Below are the code and all the weights of a small trained network. Each question names an input and a class and asks about switching units off, where a switched-off unit gives its printed mean instead of its output.

import numpy as np


def w(rows, s, z=0):
    codes = np.array(rows[::2]) - 128.0
    scale = np.full(codes.shape[1], s)
    scale[-1] = z or s
    return codes * scale


def f(y):
    return np.maximum(y, 0)


def log_softmax(a):
    a = a - a.max(-1, keepdims=True)
    return a - np.log(np.exp(a).sum(-1, keepdims=True))


def net(x, mask):
    res = np.array(x, float).reshape(1, 7) / 4 @ E
    y = f(res @ A[0][:, :-1].T + A[0][:, -1])
    res = res + np.where(mask, y, B[0][:, -1]) @ B[0][:, :-1]
    return log_softmax(res[-1] @ U[:, :-1].T + U[:, -1])


A, B = {}, {}
E = w([
[140,180,114,184,57,71,158,113],'x0',
[111,74,154,168,105,29,124,27],'x1',
[135,110,137,101,151,133,103,120],'x2',
[123,124,114,150,143,126,141,140],'x3',
[178,116,133,54,217,65,254,102],'x4',
[121,205,67,55,105,62,81,98],'x5',
[52,138,72,183,205,182,161,69],'x6',
],0.0083)
A[0] = w([
[118,148,67,134,98,57,83,119,173],'N1',
[80,102,195,154,136,65,122,77,100],'N2',
[169,115,144,103,141,141,242,84,3],'N3',
[138,104,163,187,146,145,137,140,115],'N4',
[129,58,247,211,129,132,179,155,146],'N5',
[156,161,119,93,152,99,157,116,56],'N6',
[139,127,113,108,141,107,128,126,146],'N7',
[82,149,163,173,130,132,111,144,132],'N8',
[157,112,112,98,168,65,164,158,75],'N9',
[171,76,151,98,83,82,126,199,54],'N10',
],0.011,0.0037)
B[0] = w([
[55,105,162,125,156,157,137,138,214],'N1',
[156,254,117,161,189,177,149,158,196],'N2',
[123,86,95,182,25,159,68,133,197],'N3',
[77,144,73,102,139,125,109,70,183],'N4',
[81,129,150,73,110,174,176,192,254],'N5',
[126,104,149,93,98,186,81,150,172],'N6',
[101,58,177,182,121,99,115,195,156],'N7',
[129,63,107,138,142,119,72,64,181],'N8',
[116,103,129,114,134,228,52,165,188],'N9',
[205,87,72,111,176,97,203,46,208],'N10',
],0.0089,0.0096)
U = w([
[52,142,113,59,92,103,151,146,176],'0',
[121,98,134,159,49,145,64,115,3],'1',
[117,149,124,123,130,118,136,136,191],'2',
[135,144,122,139,125,123,129,128,172],'3',
[158,234,131,117,162,149,146,158,102],'4',
[149,110,11,105,130,110,175,37,99],'5',
],0.011,0.005)

Each question gives the input, the list of numbers given to net, and the class t.
The units are the neurons (one row each of A and B). Each row of codes is followed by its name. A weight is (code - 128) times the scale printed after its matrix; where a second scale follows, it is the last column's (A, B and U).
mask holds one flag per neuron, in row order. A switched-off neuron (its flag False) gives its mean, the last column of its row in B, instead of its output. The means were averaged over made-up inputs and are rounded, as every weight is.
A unit's drop is (log p(t) with every unit on - log p(t) with that unit switched off) / (log p(t) with every unit on - log p(t) with every unit switched off).
The circuit of an input: a set's keep is (log p(t) with only the set's units on - log p(t) with every unit switched off) / (log p(t) with every unit on - log p(t) with every unit switched off). Starting from all 10 units, units are removed one at a time, each time the one whose removal leaves the highest keep (on an exact tie, the one counted first), for as long as the keep stays at least 0.8.
circuit, biggest first: the units of the circuit, biggest drop first
top k neurons: the k neurons with the biggest drops, biggest first
drop when u is switched off: that unit's drop, to one decimal
input [2,6,-6,-7,2,-7,4], class 0: top neuron => (N5)
input [-4,-3,-6,0,-3,-6,1], class 0: circuit, biggest first => (N5 N4)
input [-4,-6,-2,-6,-4,-6,-3], class 0: circuit, biggest first => (N5 N2 N3)
input [-1,1,4,0,8,1,-8], class 1: circuit, biggest first => (N9 N3)
input [1,3,-4,2,3,-8,8], class 0: top 3 neurons => (N5 N10 N4)
input [-6,-4,-1,-4,-2,-8,0], class 0: circuit, biggest first => (N5 N4)
input [6,4,6,-7,-5,-4,-3], class 2: circuit, biggest first => (N2 N3)
input [-3,-2,-1,5,-4,-5,-1], class 0: top 2 neurons => (N5 N3)
input [1,3,-2,7,8,7,-1], class 1: top 2 neurons => (N3 N9)
input [-5,4,-2,1,1,-5,2], class 0: top 2 neurons => (N5 N10)
input [6,-6,3,1,2,-7,-4], class 0: top 2 neurons => (N5 N2)
input [-5,7,4,-5,-2,-7,6], class 0: top 2 neurons => (N5 N4)
input [5,8,-3,-8,-2,2,-3], class 2: top 3 neurons => (N1 N2 N5)
input [-5,-1,-2,-2,4,-3,-6], class 5: top 3 neurons => (N10 N1 N2)
input [8,-5,-3,-7,3,-1,-8], class 5: circuit, biggest first => (N10)
input [1,4,-1,-2,8,-6,2], class 1: top 2 neurons => (N3 N9)
input [2,-8,-6,-6,-5,-8,-7], class 0: top 3 neurons => (N5 N2 N4)
input [6,-1,2,-2,8,6,-6], class 1: drop when N3 is switched off => 0.2
input [-5,-1,8,-3,6,1,8], class 3: drop when N2 is switched off => -0.3
input [3,-5,5,-1,7,-6,3], class 1: drop when N9 is switched off => 0.1
